Below are the code and all the weights of a small trained network. Each question names an input and a class and asks about switching units off, where a switched-off unit gives its printed mean instead of its output.

import numpy as np


def w(rows, s, z=0):
    codes = np.array(rows[::2]) - 128.0
    scale = np.full(codes.shape[1], s)
    scale[-1] = z or s
    return codes * scale


def f(y):
    return np.maximum(y, 0)


def log_softmax(a):
    a = a - a.max(-1, keepdims=True)
    return a - np.log(np.exp(a).sum(-1, keepdims=True))


def net(x, mask):
    res = np.array(x, float).reshape(1, 5) / 4 @ E
    y = f(res @ A[0][:, :-1].T + A[0][:, -1])
    res = res + np.where(mask, y, B[0][:, -1]) @ B[0][:, :-1]
    return log_softmax(res[-1] @ U[:, :-1].T + U[:, -1])


A, B = {}, {}
E = w([
[129,129,125],'x0',
[140,66,254],'x1',
[129,130,127],'x2',
[70,211,188],'x3',
[32,51,95],'x4',
],0.0085)
A[0] = w([
[83,189,57,80],'n1',
[10,64,101,100],'n2',
[168,170,132,181],'n3',
[141,106,189,107],'n4',
[192,61,68,83],'n5',
[57,67,124,107],'n6',
[145,69,183,153],'n7',
[205,151,145,94],'n8',
[133,214,13,68],'n9',
[123,104,220,88],'n10',
[66,79,121,100],'n11',
[1,233,176,93],'n12',
[48,204,154,117],'n13',
[175,53,55,135],'n14',
[152,101,120,247],'n15',
[139,48,246,105],'n16',
[153,108,117,253],'n17',
[61,72,129,89],'n18',
[24,68,125,114],'n19',
[188,55,94,135],'n20',
[230,147,174,116],'n21',
[142,146,62,192],'n22',
],0.009,0.0068)
B[0] = w([
[146,28,56,189],'n1',
[171,198,119,223],'n2',
[115,152,94,198],'n3',
[140,89,31,178],'n4',
[164,66,219,183],'n5',
[213,222,120,195],'n6',
[71,101,51,218],'n7',
[189,217,92,166],'n8',
[125,62,67,216],'n9',
[129,58,58,195],'n10',
[192,197,113,180],'n11',
[154,61,208,213],'n12',
[148,51,228,190],'n13',
[131,109,182,216],'n14',
[25,222,185,250],'n15',
[106,69,10,251],'n16',
[39,202,171,254],'n17',
[176,183,98,181],'n18',
[204,227,127,216],'n19',
[134,89,254,201],'n20',
[154,186,89,197],'n21',
[96,88,128,221],'n22',
],0.0071,0.0068)
U = w([
[255,190,84,49],'0',
[96,26,23,76],'1',
[43,139,138,253],'2',
[152,53,221,72],'3',
[32,150,135,186],'4',
],0.011,0.0044)

Each question gives the input, the list of numbers given to net, and the class t.
The units are the neurons (one row each of A and B). Each row of codes is followed by its name. A weight is (code - 128) times the scale printed after its matrix; where a second scale follows, it is the last column's (A, B and U).
mask holds one flag per neuron, in row order. A switched-off neuron (its flag False) gives its mean, the last column of its row in B, instead of its output. The means were averaged over made-up inputs and are rounded, as every weight is.
A unit's drop is (log p(t) with every unit on - log p(t) with that unit switched off) / (log p(t) with every unit on - log p(t) with every unit switched off).
The circuit of an input: a set's keep is (log p(t) with only the set's units on - log p(t) with every unit switched off) / (log p(t) with every unit on - log p(t) with every unit switched off). Starting from the 12 units with the biggest drops (on a tie, the unit counted first), units are removed one at a time, each time the one whose removal leaves the highest keep (on an exact tie, the one counted first), for as long as the keep stays at least 0.8.
circuit, biggest first: the units of the circuit, biggest drop first
most important unit: the unit with the biggest drop
top k neurons: the k neurons with the biggest drops, biggest first
drop when u is switched off: that unit's drop, to one decimal
input [4,8,3,8,4], class 1: top neuron -> [n16]
input [0,0,-3,-8,-2], class 3: circuit, biggest first -> [n5 n20]
input [3,5,-4,-3,-2], class 1: circuit, biggest first -> [n16 n7]
input [-3,-5,-3,1,-4], class 1: circuit, biggest first -> [n9 n19]
input [0,1,-1,-7,5], class 3: top 3 neurons -> [n20 n5 n14]
input [-1,-2,4,8,4], class 3: circuit, biggest first -> [n12 n13]
input [-5,-8,2,4,8], class 0: top 2 neurons -> [n19 n2]
input [-7,-7,2,7,2], class 1: circuit, biggest first -> [n1 n9]
input [4,-6,3,-4,-5], class 1: circuit, biggest first -> [n9 n19]
input [8,-2,4,-8,4], class 2: circuit, biggest first -> [n15 n17]
input [3,7,-5,-2,-4], class 1: circuit, biggest first -> [n16 n7]
input [-6,-7,-6,4,7], class 0: circuit, biggest first -> [n19 n2 n6]
input [-2,5,-8,-6,4], class 4: circuit, biggest first -> [n15 n17]
input [-6,-8,0,6,4], class 1: circuit, biggest first -> [n1]
input [2,8,7,4,-6], class 1: circuit, biggest first -> [n16 n10 n4]
input [1,6,-6,-5,0], class 1: top 4 neurons -> [n16 n7 n4 n10]
input [-5,0,1,-5,2], class 2: top 4 neurons -> [n12 n13 n15 n17]
input [7,4,8,-1,-5], class 4: top 2 neurons -> [n19 n6]
input [-6,-7,8,8,6], class 3: top 3 neurons -> [n12 n13 n16]
input [0,6,0,8,3], class 3: circuit, biggest first -> [n12]
input [-7,-5,1,8,6], class 3: circuit, biggest first -> [n12 n13]
input [3,-3,0,-7,-2], class 3: top 2 neurons -> [n5 n20]
input [6,-2,-5,-3,-1], class 2: drop when n12 is switched off -> 0.1
input [-7,2,7,8,-2], class 3: drop when n13 is switched off -> 0.2
input [2,4,6,7,6], class 3: drop when n6 is switched off -> -0.1
input [-8,8,-4,-1,-1], class 1: drop when n16 is switched off -> 0.1
input [7,1,1,7,7], class 0: most important unit -> n19
